Below is a small trained network, with its code and all its weights. Each question gives an input and a class and asks what happens when units are switched off, that is, made to give their printed mean instead of their output.

import numpy as np


def w(rows, s, z=0):
    codes = np.array(rows[::2]) - 128.0
    scale = np.full(codes.shape[1], s)
    scale[-1] = z or s
    return codes * scale


def f(y):
    return np.maximum(y, 0)


def log_softmax(a):
    a = a - a.max(-1, keepdims=True)
    return a - np.log(np.exp(a).sum(-1, keepdims=True))


def net(x, mask):
    res = np.array(x, float).reshape(1, 7) / 4 @ E
    y = f(res @ A[0][:, :-1].T + A[0][:, -1])
    res = res + np.where(mask, y, B[0][:, -1]) @ B[0][:, :-1]
    return log_softmax(res[-1] @ U[:, :-1].T + U[:, -1])


A, B = {}, {}
E = w([
[134,162,148,169,234,255,113,126,157,184],'x0',
[131,128,124,126,127,129,133,123,129,130],'x1',
[123,75,210,148,109,118,253,129,147,190],'x2',
[59,215,204,140,50,152,99,75,71,146],'x3',
[130,89,173,42,111,108,35,89,209,206],'x4',
[127,127,129,125,130,130,129,134,125,128],'x5',
[130,127,131,130,124,127,122,130,125,130],'x6',
],0.0094)
A[0] = w([
[121,104,108,92,56,33,142,111,101,77,44],'N1',
[139,179,69,121,136,142,41,97,99,98,43],'N2',
[130,92,147,62,112,124,51,106,193,189,49],'N3',
[136,184,43,97,150,132,1,141,120,50,15],'N4',
[133,94,182,43,113,109,52,96,198,193,80],'N5',
[122,142,90,203,133,155,186,184,62,62,52],'N6',
[204,33,31,125,210,111,136,179,189,124,26],'N7',
[134,86,210,152,113,113,229,131,145,191,4],'N8',
[119,180,105,203,129,143,189,164,61,64,94],'N9',
[70,214,166,153,70,155,100,54,72,166,80],'N10',
[132,177,152,181,237,252,123,114,159,193,55],'N11',
[121,111,124,97,63,27,154,130,113,98,64],'N12',
[56,201,200,149,64,157,90,65,75,138,50],'N13',
],0.008,0.0032)
B[0] = w([
[161,71,82,133,58,203,33,154,59,124,200],'N1',
[38,85,201,174,57,142,201,113,182,134,185],'N2',
[162,218,63,158,179,100,144,45,82,191,200],'N3',
[23,69,196,204,45,179,241,94,205,148,214],'N4',
[165,200,41,166,199,91,155,65,103,204,216],'N5',
[164,193,66,120,190,71,119,44,81,211,207],'N6',
[156,181,209,31,214,56,140,211,182,26,219],'N7',
[9,85,201,189,63,193,198,105,194,154,196],'N8',
[178,195,67,148,191,73,132,55,161,228,215],'N9',
[152,150,162,43,182,63,145,197,158,42,220],'N10',
[174,36,80,161,32,235,2,181,20,92,246],'N11',
[156,59,97,163,67,196,43,170,70,101,197],'N12',
[191,141,153,44,203,60,139,203,173,57,222],'N13',
],0.007,0.013)
U = w([
[149,183,73,142,167,99,126,36,110,177,74],'0',
[145,73,107,141,91,172,10,163,76,106,139],'1',
[143,149,182,41,172,87,141,189,151,70,52],'2',
[53,94,194,180,91,151,215,90,161,140,249],'3',
],0.012,0.002)

Each question gives the input, the list of numbers given to net, and the class t.
The units are the neurons (one row each of A and B). Each row of codes is followed by its name. A weight is (code - 128) times the scale printed after its matrix; where a second scale follows, it is the last column's (A, B and U).
mask holds one flag per neuron, in row order. A switched-off neuron (its flag False) gives its mean, the last column of its row in B, instead of its output. The means were averaged over made-up inputs and are rounded, as every weight is.
A unit's drop is (log p(t) with every unit on - log p(t) with that unit switched off) / (log p(t) with every unit on - log p(t) with every unit switched off).
The circuit of an input: a set's keep is (log p(t) with only the set's units on - log p(t) with every unit switched off) / (log p(t) with every unit on - log p(t) with every unit switched off). Starting from the 12 units with the biggest drops (on a tie, the unit counted first), units are removed one at a time, each time the one whose removal leaves the highest keep (on an exact tie, the one counted first), for as long as the keep stays at least 0.8.
circuit, biggest first: the units of the circuit, biggest drop first
unit that matters most: the unit with the biggest drop
top k neurons: the k neurons with the biggest drops, biggest first
drop when u is switched off: that unit's drop, to one decimal
input [-2,-7,-3,-6,4,2,8], class 2: circuit, biggest first -> N7
input [-8,-6,5,7,-1,1,3], class 1: top 2 neurons -> N1, N12
input [6,7,-5,-8,-6,-5,4], class 2: top 2 neurons -> N7, N5
input [0,3,2,8,-7,-1,-5], class 2: top 4 neurons -> N10, N13, N5, N3
input [-4,-8,-6,-5,1,-2,2], class 3: top 2 neurons -> N4, N11
input [1,3,7,3,-8,0,6], class 0: top 2 neurons -> N6, N9
input [-8,1,5,3,7,2,4], class 1: top 3 neurons -> N12, N1, N9
input [-3,-4,5,-2,-5,0,6], class 0: top 2 neurons -> N4, N6
input [3,3,-3,4,-3,1,7], class 2: circuit, biggest first -> N10, N13
input [7,0,-3,2,-5,6,-2], class 1: top 2 neurons -> N11, N5
input [-7,-6,-1,-7,-3,-1,-4], class 1: top 3 neurons -> N1, N12, N13
input [1,2,-3,-4,-3,2,-7], class 2: top 2 neurons -> N7, N5
input [-1,-7,-4,3,-1,1,-6], class 3: top 3 neurons -> N7, N4, N2
input [-1,7,5,3,5,-2,5], class 0: unit that matters most -> N5
input [4,-5,5,7,1,6,4], class 2: top 2 neurons -> N13, N10
input [5,5,-4,-7,0,-5,4], class 2: top 3 neurons -> N7, N1, N12
input [-5,-7,-7,-8,7,-8,7], class 2: top 2 neurons -> N7, N9
input [1,0,-7,4,3,4,-8], class 3: drop when N4 is switched off -> 0.4
input [-2,-1,-2,4,8,6,-8], class 0: drop when N5 is switched off -> 0.1
input [-5,0,6,6,-1,-3,7], class 2: circuit, biggest first -> N13
input [3,-8,-7,1,-5,7,-8], class 3: drop when N2 is switched off -> 0.3
input [4,1,-5,7,8,5,-1], class 0: drop when N3 is switched off -> 3.5
